In the rows, zero is written as 128.
Rows near named flat spaces through zero:
mzgq: 135,107,148,118,143,106,123,127,115,115,134,101,117,133,117,146,106,123,122,124,86,115,122,134,130,114,129,142,121,124
dnct: 101,138,108,122,130,126,105,145,156,116,114,113,150,140,123,161,130,131,124,108,118,138,101,131,138,95,131,136,133,130
gnsq: 141,109,128,120,90,117,133,176,102,94,123,148,125,129,139,125,142,102,149,117,90,102,154,122,144,118,107,142,82,136
mzgq: 162,110,120,136,151,138,140,102,105,102,147,158,134,146,117,119,97,132,118,145,143,137,109,144,117,121,129,116,131,115
dnct: 166,103,116,134,112,135,147,125,100,82,143,147,139,140,116,129,117,124,151,132,113,123,122,142,123,111,114,144,119,126
dnct: 118,120,107,133,143,133,114,129,145,103,124,127,147,148,120,153,110,127,121,116,118,144,105,140,133,92,137,132,144,118
dnct: 128,112,131,124,173,107,99,101,143,108,135,112,136,143,99,146,84,126,107,135,105,122,100,152,129,92,130,130,142,121
gnsq: 139,121,134,144,148,137,133,87,132,147,150,125,107,120,126,109,118,139,116,148,145,136,130,132,105,141,140,125,158,119
dnct: 85,137,97,157,97,143,96,128,196,157,132,126,114,105,149,109,171,120,141,129,136,130,156,119,117,115,130,141,162,136
hsqj: 111,128,121,156,120,156,142,110,153,150,133,109,109,109,141,122,146,132,134,122,134,151,159,123,115,141,154,143,184,121
gnsq: 116,132,120,120,133,111,97,126,149,130,129,123,140,137,119,138,124,131,126,132,125,120,98,132,127,103,116,125,115,132
hsqj: 172,106,148,114,148,103,120,124,103,89,162,137,89,112,104,106,110,124,89,153,98,84,143,142,123,128,111,150,108,146
hsqj: 100,135,143,144,136,147,152,133,132,158,97,127,124,118,151,117,129,108,130,112,139,151,181,119,148,162,157,107,162,112
dnct: 127,148,139,125,150,117,113,101,146,136,118,141,138,108,104,96,115,117,123,153,152,105,152,145,143,147,112,110,141,146
hsqj: 102,174,163,102,132,101,109,127,139,207,118,110,109,101,139,104,157,144,109,144,166,108,128,102,125,179,118,100,98,148
dnct: 106,130,120,130,130,109,89,118,162,143,121,134,144,131,124,117,123,112,142,140,129,112,122,134,132,108,110,112,120,131
jfzt: 138,129,120,111,99,111,110,156,118,124,139,146,126,133,136,124,150,132,131,134,125,105,103,116,121,116,100,129,69,141
gnsq: 114,125,114,136,145,126,106,110,154,123,124,128,148,141,117,136,109,122,132,130,128,134,111,142,130,101,128,121,145,121
gnsq: 150,101,112,147,121,141,129,137,118,108,154,177,98,128,148,93,132,112,111,143,129,123,154,126,116,123,128,126,118,120
hsqj: 138,129,114,135,119,129,117,92,149,128,154,108,129,121,108,131,134,151,141,144,132,124,99,138,101,113,117,152,148,139
mzgq: 159,146,130,101,140,126,140,140,98,95,135,138,133,129,107,139,125,153,95,130,143,122,99,133,131,136,119,135,105,147
jfzt: 138,118,121,131,118,138,141,132,114,125,140,125,122,138,138,140,134,141,131,121,125,143,109,120,113,122,136,136,123,118
mzgq: 136,135,134,124,124,118,132,97,120,139,117,124,168,139,109,129,111,130,174,140,142,124,104,140,129,130,107,111,120,127
jfzt: 163,105,128,134,123,142,162,114,87,113,145,133,132,148,130,137,113,140,146,129,127,146,105,129,110,127,133,130,123,109
mzgq: 130,107,124,133,143,111,94,119,147,115,147,136,110,127,121,115,114,114,110,144,106,106,131,138,122,101,120,134,126,129
jfzt: 126,103,130,131,153,106,96,113,140,120,137,131,125,140,119,124,97,109,121,140,103,113,121,141,128,97,122,121,123,118
hsqj: 130,144,151,104,126,105,126,150,112,128,110,132,132,117,120,119,131,117,127,130,124,99,145,126,152,149,109,119,94,146
jfzt: 138,90,150,141,143,130,142,138,108,125,151,119,65,119,151,119,122,116,91,123,88,128,170,117,117,137,159,146,141,110
dnct: 114,130,108,138,75,148,142,165,123,149,119,149,132,134,170,124,170,124,162,112,140,144,135,100,123,133,127,120,101,120
hsqj: 123,138,122,107,152,100,83,136,143,117,126,150,141,139,113,126,113,123,99,141,134,105,98,137,139,104,106,109,92,139
hsqj: 138,129,124,123,111,123,117,129,131,140,161,116,97,117,134,126,155,154,112,138,127,119,105,114,97,126,123,150,112,139
mzgq: 146,120,127,134,143,137,137,117,125,102,144,128,112,119,115,124,119,133,105,133,123,128,140,140,124,128,137,146,154,132
hsqj: 134,124,152,120,150,121,141,129,96,147,121,138,123,140,140,122,108,123,116,130,137,134,126,120,132,149,137,97,106,111
jfzt: 132,100,142,141,165,105,103,76,141,134,140,124,126,134,109,110,82,108,133,155,111,111,131,151,122,111,123,115,146,114
jfzt: 148,115,123,142,95,133,141,111,118,129,139,141,135,125,129,107,136,122,175,143,130,118,138,130,116,132,108,131,121,128
hsqj: 121,129,101,137,73,151,139,158,137,132,145,111,110,122,155,147,182,151,143,107,120,145,117,103,103,118,135,165,127,132
mzgq: 129,127,104,158,128,160,141,101,143,125,125,159,147,130,129,107,122,121,147,137,161,151,145,140,127,130,135,113,168,117
jfzt: 140,115,122,151,83,140,145,115,127,135,137,139,124,112,137,98,150,115,180,140,127,117,165,126,117,141,113,138,135,131
gnsq: 126,133,120,133,153,138,123,115,138,129,134,136,125,132,126,127,118,137,99,133,148,143,117,132,122,126,141,120,146,123
jfzt: 145,125,123,116,97,122,130,156,106,123,142,143,117,131,142,125,152,135,132,129,125,115,114,112,117,127,111,135,80,136
dnct: 147,113,119,132,112,127,130,124,122,104,141,134,131,130,119,126,127,125,146,134,114,117,126,137,122,113,114,144,123,132
gnsq: 143,90,138,148,137,136,148,111,109,123,145,121,104,135,138,126,108,119,132,128,101,139,146,129,115,125,148,136,149,103
mzgq: 118,174,139,95,100,120,126,175,131,145,127,104,100,93,134,134,187,157,95,117,138,109,130,101,130,161,120,154,100,169
gnsq: 157,86,127,148,109,112,110,101,128,123,168,149,99,119,128,84,124,107,151,164,103,90,150,136,103,114,102,138,114,128
dnct: 134,108,125,136,151,120,110,100,145,109,148,113,117,128,108,132,105,128,115,138,105,121,122,146,118,102,131,147,155,126
mzgq: 129,156,119,126,103,152,159,136,104,162,112,154,155,141,153,124,151,146,153,124,186,158,106,107,122,160,128,93,104,120
mzgq: 92,111,137,137,116,118,111,154,148,157,125,102,93,121,161,133,146,110,125,110,89,127,157,106,127,121,146,137,128,116
jfzt: 103,113,121,140,145,112,84,109,171,143,138,113,118,131,128,128,117,118,121,136,108,121,121,133,118,95,130,129,143,120
gnsq: 112,162,125,113,124,141,140,160,124,141,108,128,136,128,142,144,151,146,108,108,156,148,116,110,138,148,140,119,118,134
gnsq: 91,161,100,134,147,157,130,136,159,121,83,140,182,144,124,152,120,126,127,103,166,170,120,138,159,120,147,104,167,121
95,164,100,148,82,158,135,121,174,156,108,115,157,107,133,126,174,137,178,119,162,146,143,123,128,139,125,138,169,143 : jfzt
134,136,127,130,106,128,129,113,130,151,139,125,127,120,131,115,147,140,150,142,144,122,119,121,110,139,115,129,119,135 : jfzt
126,157,104,122,123,146,130,149,134,110,113,163,153,130,126,125,142,134,115,123,167,138,122,130,143,131,123,116,122,141 : mzgq
137,147,110,122,81,152,159,162,107,118,120,140,145,129,141,140,166,144,151,110,148,143,120,113,129,141,122,138,109,138 : jfzt
131,124,106,148,139,146,131,101,141,106,116,156,167,141,112,120,102,113,152,135,147,141,132,153,139,113,125,112,159,118 : mzgq
131,133,127,108,133,121,125,160,110,115,122,140,133,143,133,144,127,132,107,117,128,129,105,121,137,121,126,120,92,128 : mzgq
138,133,154,105,140,102,124,120,117,125,132,91,123,120,103,144,118,140,120,131,107,107,113,133,129,132,119,145,119,143 : gnsq
121,128,108,134,123,148,138,134,130,119,125,120,144,146,134,158,131,143,133,108,131,160,100,125,122,110,144,135,142,116 : jfzt
101,131,99,159,79,153,126,118,172,158,135,110,125,113,148,124,172,134,172,123,134,144,140,116,106,121,132,150,164,128 : jfzt
106,142,123,126,105,122,115,130,145,163,120,116,141,130,140,133,149,134,155,126,138,131,109,115,121,126,119,120,113,129 : gnsq
142,116,149,124,151,124,141,127,105,121,132,128,108,126,127,123,110,123,104,130,117,125,145,130,132,142,139,126,129,122 : jfzt
143,109,136,123,137,105,103,119,126,134,161,131,94,127,130,113,123,130,105,150,113,104,114,125,106,117,118,132,102,129 : mzgq
133,139,142,121,123,139,151,147,120,124,137,98,89,100,131,136,154,147,95,114,117,129,153,116,125,155,148,164,149,143 : mzgq
135,121,146,117,122,112,124,138,111,154,149,115,91,124,146,125,143,140,111,133,117,118,116,106,107,139,128,132,95,127 : mzgq
154,123,166,99,118,105,152,152,83,107,128,97,110,114,114,143,130,130,127,118,86,99,143,124,140,148,118,157,100,146 : gnsq
125,87,132,151,137,141,146,120,114,137,138,112,108,150,154,145,109,121,134,112,98,160,129,119,111,115,162,129,149,87 : gnsq
139,104,132,150,134,115,103,80,154,137,161,128,99,107,116,87,119,115,134,165,116,98,154,143,107,121,115,139,152,133 : dnct
136,120,136,121,146,110,113,115,124,126,134,132,129,135,118,123,108,123,122,141,123,115,116,136,127,120,119,118,114,126 : jfzt
152,123,134,124,140,130,139,120,111,112,146,127,112,124,118,127,121,140,106,135,127,126,124,132,119,134,132,140,132,131 : mzgq
127,145,130,105,120,117,128,151,116,115,109,125,155,136,118,148,130,132,137,117,127,121,107,128,145,125,113,126,98,140 : dnct
99,132,119,141,133,122,101,88,168,168,125,103,151,139,125,138,120,134,158,135,138,141,95,132,113,108,128,115,150,116 : gnsq

Rows near named flat spaces through zero:
hc-jj: 135,117,163,136,170,100,127,153,121,148,89,122,155,117,127,141,124,150,150,128,115,160,151,128,112,153,103,131,134,143
qq-th: 114,143,123,102,105,145,114,103,137,100,129,147,104,130,152,124,144,118,107,110,110,112,122,111,132,106,116,120,122,121
jt-qn: 105,147,122,78,92,173,111,88,148,94,130,173,97,119,170,138,145,125,106,104,101,110,128,84,125,87,100,109,111,123
jt-qn: 148,126,135,125,109,131,121,142,100,144,100,133,121,97,135,131,129,122,116,103,130,128,139,122,115,133,120,133,126,119
qd-nt: 125,129,111,127,103,131,122,133,133,125,123,118,115,108,133,111,139,106,100,119,132,122,117,140,136,132,141,137,133,110
qd-nt: 143,138,121,127,98,142,125,114,100,121,139,141,107,135,128,126,126,118,120,112,136,101,121,120,126,110,132,124,117,121
qd-nt: 153,115,91,167,151,90,158,131,104,144,213,94,138,190,84,122,106,133,149,164,161,97,131,162,158,141,185,137,175,148
hc-jj: 122,125,144,103,119,149,116,137,137,138,82,150,129,79,155,142,136,134,117,107,111,149,144,103,108,128,96,125,117,123
hc-jj: 136,124,124,93,85,181,126,117,151,112,138,114,99,142,125,116,124,119,123,115,131,158,133,141,113,107,151,105,112,121
jt-qn: 162,108,119,116,109,138,135,149,110,156,135,111,120,118,119,130,118,130,123,113,140,144,161,140,116,138,151,126,153,132
qq-th: 144,115,136,107,133,121,125,141,117,144,117,128,126,115,140,140,130,141,124,108,114,142,168,120,117,138,119,125,157,140
hc-jj: 136,126,159,111,163,125,133,110,133,109,147,122,130,195,119,139,116,160,170,134,110,155,153,128,115,118,122,100,130,160
hc-jj: 124,137,108,152,136,117,141,107,124,114,181,124,129,176,107,122,119,126,141,155,145,94,104,137,150,117,151,129,129,133
qq-th: 110,135,99,131,126,117,129,113,136,116,159,136,123,133,137,123,138,119,110,137,126,92,116,122,154,123,135,138,147,125
hc-jj: 151,115,151,132,155,95,130,145,115,131,124,90,131,164,111,119,124,137,144,123,120,157,154,159,122,151,141,124,155,143
jt-qn: 129,130,117,153,131,126,136,135,107,154,128,154,147,96,126,146,119,132,132,140,146,100,117,107,131,128,117,142,118,125
qq-th: 129,126,144,147,134,140,134,138,134,135,112,117,143,128,106,126,114,130,151,144,145,152,110,142,116,131,132,125,93,124
qq-th: 134,120,128,146,148,107,138,136,131,129,146,97,137,160,104,116,120,129,142,145,137,140,126,158,135,142,152,130,141,135
qq-th: 116,141,126,114,114,134,119,103,141,93,141,124,105,158,135,112,140,116,117,121,116,120,115,133,137,112,133,119,123,123
qd-nt: 111,140,135,137,134,113,119,120,137,106,118,123,126,138,131,113,140,117,121,130,120,122,106,135,137,129,122,132,118,120
qd-nt: 131,128,139,117,126,133,123,128,126,127,115,132,124,124,135,131,130,132,128,117,119,137,138,123,119,126,118,123,126,130
qq-th: 144,137,137,98,112,119,111,110,105,101,131,128,92,157,147,120,144,123,110,89,101,116,151,124,126,117,123,117,151,132
hc-jj: 123,124,144,119,130,141,123,140,136,142,91,141,139,90,140,140,128,135,129,122,122,150,136,113,111,132,105,128,113,126
jt-qn: 124,118,152,118,156,95,118,144,145,120,98,96,131,136,134,114,143,131,123,118,101,166,149,152,126,155,123,130,155,134
qd-nt: 143,129,144,110,120,145,124,123,111,130,117,145,120,127,136,142,124,139,136,110,120,133,146,109,109,116,111,115,119,135
hc-jj: 103,140,110,138,118,161,136,110,146,127,143,163,139,111,129,141,120,128,135,153,144,105,94,101,134,104,119,128,89,120
qd-nt: 128,132,146,127,145,113,124,123,125,116,123,124,128,151,129,127,131,135,138,125,115,134,133,131,126,129,119,123,130,136
jt-qn: 102,116,134,80,156,116,118,125,178,111,123,120,126,133,160,131,150,145,116,121,82,164,169,123,132,139,113,119,175,146
qd-nt: 121,124,130,109,110,152,120,137,143,137,97,138,127,84,145,133,134,125,113,115,122,146,134,116,116,128,114,128,118,118
jt-qn: 95,149,145,169,165,93,122,126,125,123,94,156,159,105,136,134,137,128,134,148,123,99,87,107,140,135,87,149,98,120
qq-th: 143,120,130,116,133,114,126,135,113,137,127,126,123,127,136,134,131,135,123,112,117,130,157,125,125,136,125,128,157,137
jt-qn: 128,113,122,114,142,119,130,146,131,156,118,140,142,89,147,148,132,143,119,123,116,135,162,109,126,144,113,136,162,138
120,157,166,129,108,123,95,120,102,103,53,154,111,94,157,118,152,107,105,88,106,114,102,108,114,119,79,134,84,102 : jt-qn
96,136,112,150,159,120,141,114,149,126,157,150,155,135,125,142,123,140,145,168,135,103,104,110,148,122,120,135,120,136 : jt-qn
150,116,138,108,115,126,119,148,114,142,101,115,116,107,138,126,134,126,113,98,118,151,160,134,113,142,127,127,149,127 : jt-qn
113,121,126,111,131,144,129,130,162,127,124,126,133,118,135,131,130,134,128,135,121,153,134,127,125,129,127,123,128,130 : qq-th
109,124,110,96,121,141,123,123,151,131,129,152,125,94,160,142,141,133,105,120,109,123,148,99,133,123,112,129,150,130 : qq-th
125,137,124,147,159,87,132,113,109,117,160,134,133,167,125,131,130,136,137,140,122,91,125,123,149,128,125,134,150,143 : hc-jj
115,129,130,142,137,130,129,139,131,145,104,147,149,88,133,141,126,131,130,138,134,125,116,111,125,133,108,139,110,122 : hc-jj
114,148,123,150,122,139,131,105,126,111,143,147,129,143,119,126,123,121,138,146,142,97,86,118,137,106,125,128,89,119 : jt-qn
124,131,127,168,169,72,133,137,104,140,132,131,153,130,122,133,129,133,135,145,131,96,119,127,147,149,119,151,147,135 : hc-jj
82,139,96,128,119,152,130,108,175,112,148,149,134,109,140,126,137,117,113,155,132,107,91,113,150,112,127,134,110,115 : qq-th
146,137,142,125,109,135,118,127,88,136,101,155,118,105,140,139,128,127,123,100,126,111,133,104,112,118,104,127,112,122 : qq-th
112,135,125,119,103,145,115,129,144,120,98,135,119,90,145,118,142,109,102,116,123,130,111,123,127,125,118,134,110,107 : qd-nt
102,130,117,141,160,120,144,108,170,102,179,107,141,191,105,118,121,135,154,173,133,132,106,150,150,123,153,120,129,142 : jt-qn
125,118,125,90,126,137,125,124,154,118,139,117,115,140,141,127,136,135,120,118,108,153,158,131,126,128,134,115,157,138 : jt-qn
82,142,143,139,175,95,120,117,159,106,109,144,152,126,147,131,145,136,132,148,102,121,107,113,144,135,92,138,122,132 : jt-qn
131,136,126,132,149,108,135,102,119,104,176,123,121,196,117,126,124,138,147,139,123,107,130,133,142,116,140,117,144,147 : hc-jj
129,123,130,113,108,148,122,137,136,134,104,128,122,99,137,127,132,122,115,114,126,146,134,126,117,129,124,127,121,119 : hc-jj
156,132,145,114,120,111,116,123,90,117,124,122,103,154,134,123,134,127,122,94,112,121,152,131,120,126,125,120,147,134 : qq-th
135,135,141,118,119,121,115,121,116,110,115,123,109,141,136,117,138,120,118,106,114,127,132,133,124,125,123,123,130,125 : qd-nt
131,118,124,155,154,105,141,146,123,151,135,117,153,124,111,133,118,135,141,149,142,128,128,138,134,147,137,140,140,134 : jt-qn

Rows near named flat spaces through zero:
tm_rt: 140,127,121,116,109,146,127,118,139,116,134,123,122,145,148,136,129,131,115,112,129,119,135,110,144,128,125,130,121,122
rj_dj: 151,118,134,109,94,126,128,132,161,71,128,137,98,122,155,159,86,150,154,115,99,137,134,151,140,119,115,144,110,114
rj_dj: 142,136,105,127,107,141,118,151,191,125,129,144,115,151,174,139,162,170,68,95,186,124,109,133,107,152,118,130,116,115
pb_sj: 128,109,113,145,150,104,114,126,125,164,94,115,114,121,91,137,135,153,130,159,146,165,115,185,110,142,136,125,134,136
gr_mr: 130,130,99,130,96,149,151,123,134,111,137,113,126,133,145,132,104,148,120,86,120,112,139,107,144,151,130,138,149,139
rj_dj: 128,126,114,135,140,134,128,123,98,152,112,135,148,139,101,117,136,126,110,131,124,117,126,119,147,117,127,132,126,130
pb_sj: 107,145,131,119,167,135,123,142,123,118,137,143,126,140,114,139,135,113,141,126,131,102,128,126,105,104,108,124,115,124
gb_jd: 120,126,123,130,102,130,150,135,153,110,137,119,115,95,146,124,102,138,128,120,110,126,123,123,139,159,147,130,144,126
pb_sj: 131,121,107,179,76,99,101,133,157,152,81,132,85,115,113,132,112,128,117,133,159,150,129,130,106,137,155,134,132,105
tm_rt: 102,134,116,121,132,151,132,130,121,108,133,136,118,113,134,128,122,130,115,142,103,105,121,115,163,93,140,120,118,106
rj_dj: 138,143,165,102,130,130,136,159,177,109,163,160,150,121,183,113,160,129,96,117,145,118,104,116,116,150,115,126,110,119
tm_rt: 140,127,151,127,141,112,102,135,144,146,108,151,120,140,107,131,141,98,123,147,142,127,123,125,112,121,119,130,97,107
pb_sj: 121,129,110,116,163,135,141,142,149,134,139,115,131,135,133,140,148,167,116,114,156,131,111,166,99,168,114,124,141,151
pb_sj: 140,120,163,107,134,115,134,141,171,123,133,136,121,106,133,128,121,112,130,142,118,132,113,135,122,169,128,132,112,118
gb_jd: 141,121,99,125,126,142,142,118,118,131,123,112,136,150,119,138,117,154,124,97,128,123,136,134,136,150,116,140,142,150
rj_dj: 119,119,100,117,158,142,134,120,113,124,123,109,119,136,110,150,122,161,137,131,120,131,126,166,134,124,120,126,134,141
gr_mr: 131,128,133,126,123,122,124,127,145,117,129,121,107,132,129,144,115,121,149,121,133,132,137,134,107,137,122,130,127,128
rj_dj: 114,138,165,95,160,131,131,132,119,89,173,131,143,114,170,127,149,133,154,152,113,140,121,152,126,90,117,108,120,133
rj_dj: 145,112,106,145,90,126,102,116,125,134,99,133,116,130,145,130,140,164,96,149,138,160,121,149,161,89,145,126,117,108
gr_mr: 119,143,135,127,135,139,119,116,107,131,146,122,137,150,137,122,151,102,132,123,143,116,143,97,118,103,124,116,129,131
rj_dj: 119,132,120,140,131,130,112,115,91,134,125,126,134,140,126,125,144,128,132,140,134,135,137,128,133,79,131,118,129,128
tm_rt: 149,120,141,125,92,127,108,121,185,140,105,129,84,136,123,139,117,82,108,130,138,117,134,87,130,161,141,134,100,90
pb_sj: 130,142,151,90,162,148,139,137,122,100,158,148,153,149,137,132,134,112,136,111,110,93,130,110,132,112,94,132,107,131
tm_rt: 122,115,154,111,162,131,130,88,76,155,142,88,148,124,107,113,143,91,153,171,104,146,140,122,151,123,143,107,138,146
gb_jd: 89,146,91,146,121,145,123,140,132,107,146,125,113,117,174,130,154,177,105,126,158,132,116,145,119,86,143,105,144,122
gb_jd: 128,136,148,135,109,113,112,124,116,102,146,129,127,126,164,128,136,129,157,135,137,154,141,138,110,83,126,117,131,130
gr_mr: 141,130,120,123,122,141,139,133,130,136,125,143,149,142,125,118,130,127,98,105,125,104,124,101,147,144,120,141,123,127
pb_sj: 142,118,96,128,113,144,146,121,114,130,125,120,149,134,138,123,126,174,102,108,122,133,123,139,161,140,129,137,144,145
pb_sj: 71,147,92,160,166,136,138,122,84,153,133,94,122,126,86,126,127,115,155,123,144,109,143,119,90,124,140,111,171,154
gr_mr: 118,148,134,150,109,119,112,140,135,122,143,142,130,129,166,116,157,130,120,122,166,136,128,118,97,100,131,116,133,123
gb_jd: 105,144,92,163,128,136,102,124,115,160,116,123,117,156,124,126,167,130,99,123,185,123,133,112,100,99,137,112,137,123
tm_rt: 110,136,153,114,193,120,119,129,100,138,151,121,149,134,124,127,169,123,152,157,146,144,122,162,92,105,112,106,129,149
gb_jd: 126,132,146,127,129,126,137,132,112,128,133,144,150,115,123,108,124,107,127,135,105,116,126,105,147,120,132,131,124,124
pb_sj: 135,129,106,130,118,140,149,131,127,131,128,125,142,137,125,125,116,145,114,94,126,112,129,117,136,157,122,142,143,143
gr_mr: 110,120,126,110,152,143,124,109,118,126,142,98,116,118,142,135,149,141,129,165,125,147,121,154,145,111,143,103,130,128
gb_jd: 124,122,120,120,126,136,147,119,140,124,135,99,113,121,123,138,106,127,142,116,116,125,135,126,128,168,134,129,145,140
gb_jd: 102,146,121,133,137,131,142,144,110,95,149,137,136,116,139,129,114,144,154,112,115,115,131,135,116,99,119,127,142,139
pb_sj: 151,114,133,143,103,110,112,119,118,141,97,138,125,130,108,126,115,118,130,141,119,144,134,128,143,116,134,139,117,117
gr_mr: 105,153,123,126,154,145,159,132,75,112,171,124,179,136,139,110,135,135,149,94,119,104,140,111,120,112,110,125,161,168
pb_sj: 126,127,131,124,120,130,130,127,140,122,138,121,124,118,150,126,135,136,122,132,132,137,123,131,131,134,137,121,132,127
tm_rt: 113,136,107,125,118,151,118,138,159,117,130,139,106,128,157,134,148,146,84,129,146,112,113,118,141,109,138,118,112,98
gr_mr: 125,131,105,163,65,127,136,118,113,113,117,122,115,118,130,123,83,122,144,100,109,121,153,92,144,117,148,141,152,125
tm_rt: 137,131,140,129,129,120,110,140,128,123,108,166,126,138,108,132,121,106,128,134,118,112,128,117,132,95,114,140,95,103
rj_dj: 111,127,102,141,126,129,121,111,124,120,121,91,85,138,112,159,103,129,169,119,137,135,152,143,99,125,130,122,147,138
rj_dj: 129,118,119,124,135,129,125,129,136,139,128,122,133,117,148,123,157,168,98,150,143,155,105,164,140,131,139,116,130,129
gb_jd: 57,173,107,151,164,129,135,178,112,75,156,162,122,103,141,136,122,158,161,115,132,97,119,152,79,55,113,117,141,128
tm_rt: 129,141,140,111,143,124,137,149,149,89,145,140,120,137,132,152,105,128,167,97,124,112,136,141,89,134,94,140,122,137
tm_rt: 152,105,129,89,160,138,125,138,174,140,103,142,115,135,106,148,134,141,89,147,121,121,98,157,151,166,115,138,86,107
tm_rt: 149,125,166,133,127,99,109,123,131,146,112,135,122,140,97,129,118,72,159,136,131,133,145,111,99,138,119,136,113,123
gr_mr: 154,112,129,124,110,129,112,119,151,152,93,138,111,142,102,132,121,101,99,136,125,118,127,103,153,145,133,140,98,99
rj_dj: 122,129,141,93,173,138,146,135,111,100,157,131,153,122,141,133,135,153,145,136,102,129,116,164,138,112,107,123,124,145
gb_jd: 152,113,145,124,103,134,116,99,120,161,124,117,145,132,144,101,159,106,88,154,132,145,127,95,171,132,153,118,120,116
gr_mr: 129,126,148,131,130,102,146,150,119,102,123,153,139,95,108,125,82,128,169,131,82,128,125,149,130,125,119,147,128,132
gb_jd: 129,129,150,111,162,122,121,135,119,122,130,145,137,131,115,133,134,117,143,146,117,125,123,143,123,107,110,128,107,124
gr_mr: 119,138,131,151,122,119,119,126,99,139,126,134,140,130,121,113,134,110,137,130,135,128,138,110,119,100,133,125,136,130
130,129,130,139,113,112,130,125,144,119,126,108,100,129,115,147,94,113,173,106,133,134,150,130,87,158,124,136,145,141 : gb_jd
137,120,96,127,127,136,125,121,101,107,120,125,131,145,136,148,124,186,134,119,124,147,131,174,143,88,112,133,132,142 : rj_dj
117,140,158,105,158,126,116,146,160,108,148,143,114,126,145,140,146,113,136,142,139,121,118,138,100,118,114,116,103,113 : pb_sj
118,139,113,125,147,139,145,142,131,127,133,133,135,138,112,132,120,129,127,99,130,98,128,118,113,149,113,137,135,139 : pb_sj
128,103,105,133,135,131,135,113,104,157,98,115,131,111,91,121,118,145,109,158,101,139,116,146,175,137,150,130,133,127 : gr_mr
106,138,127,148,137,123,126,127,86,137,137,130,152,116,132,106,148,132,130,145,131,137,126,129,130,90,140,114,144,137 : gr_mr
106,135,122,137,128,127,120,131,144,122,135,116,101,118,141,136,134,129,134,135,146,134,128,134,105,123,139,113,135,122 : gb_jd
122,131,119,91,147,178,122,99,134,132,160,97,125,161,166,133,180,126,86,131,151,114,128,101,152,123,132,101,119,123 : gr_mr
122,124,108,145,125,128,114,111,122,152,117,102,111,139,120,134,142,131,124,134,156,144,136,134,114,130,141,117,141,133 : gr_mr
113,130,141,125,149,120,133,130,130,130,138,115,122,115,120,130,126,115,151,139,127,133,128,138,106,142,131,120,137,136 : tm_rt
101,138,137,130,130,137,118,126,124,128,147,127,127,108,158,110,161,120,108,161,136,132,117,115,141,94,153,101,126,110 : gb_jd
128,133,113,147,86,129,128,135,151,123,121,134,113,123,144,125,116,131,111,106,138,120,131,104,128,138,140,134,134,116 : pb_sj
118,138,164,137,119,98,126,176,165,103,121,188,124,75,136,112,111,117,126,153,105,121,100,133,126,112,135,136,101,90 : gb_jd
120,134,164,112,140,126,130,99,91,106,167,95,133,131,141,130,124,92,193,137,110,141,159,119,114,104,124,111,144,151 : gb_jd
109,133,125,124,154,127,109,131,144,120,133,117,97,133,133,152,145,136,142,144,154,139,125,159,93,111,124,111,122,123 : gb_jd
112,135,132,131,124,136,134,106,106,128,150,96,127,127,136,122,128,104,151,127,126,128,148,102,124,126,141,113,151,141 : gb_jd
140,130,150,129,142,108,102,137,135,133,107,154,117,145,100,141,127,98,145,138,136,125,132,131,102,109,108,136,98,112 : pb_sj
157,110,107,137,86,128,120,133,168,146,99,140,119,125,147,123,140,166,66,128,148,145,106,137,156,154,144,137,117,108 : gb_jd
125,119,130,108,144,150,125,100,104,141,138,106,137,134,133,121,154,120,112,156,119,132,127,119,166,112,141,110,123,126 : tm_rt
135,121,106,112,134,146,124,134,154,122,118,135,114,141,135,146,137,159,95,125,136,121,113,146,143,130,121,131,109,114 : rj_dj
126,136,166,91,151,133,122,146,161,96,161,149,130,117,175,130,158,133,118,150,129,131,106,144,127,110,117,113,98,110 : gr_mr
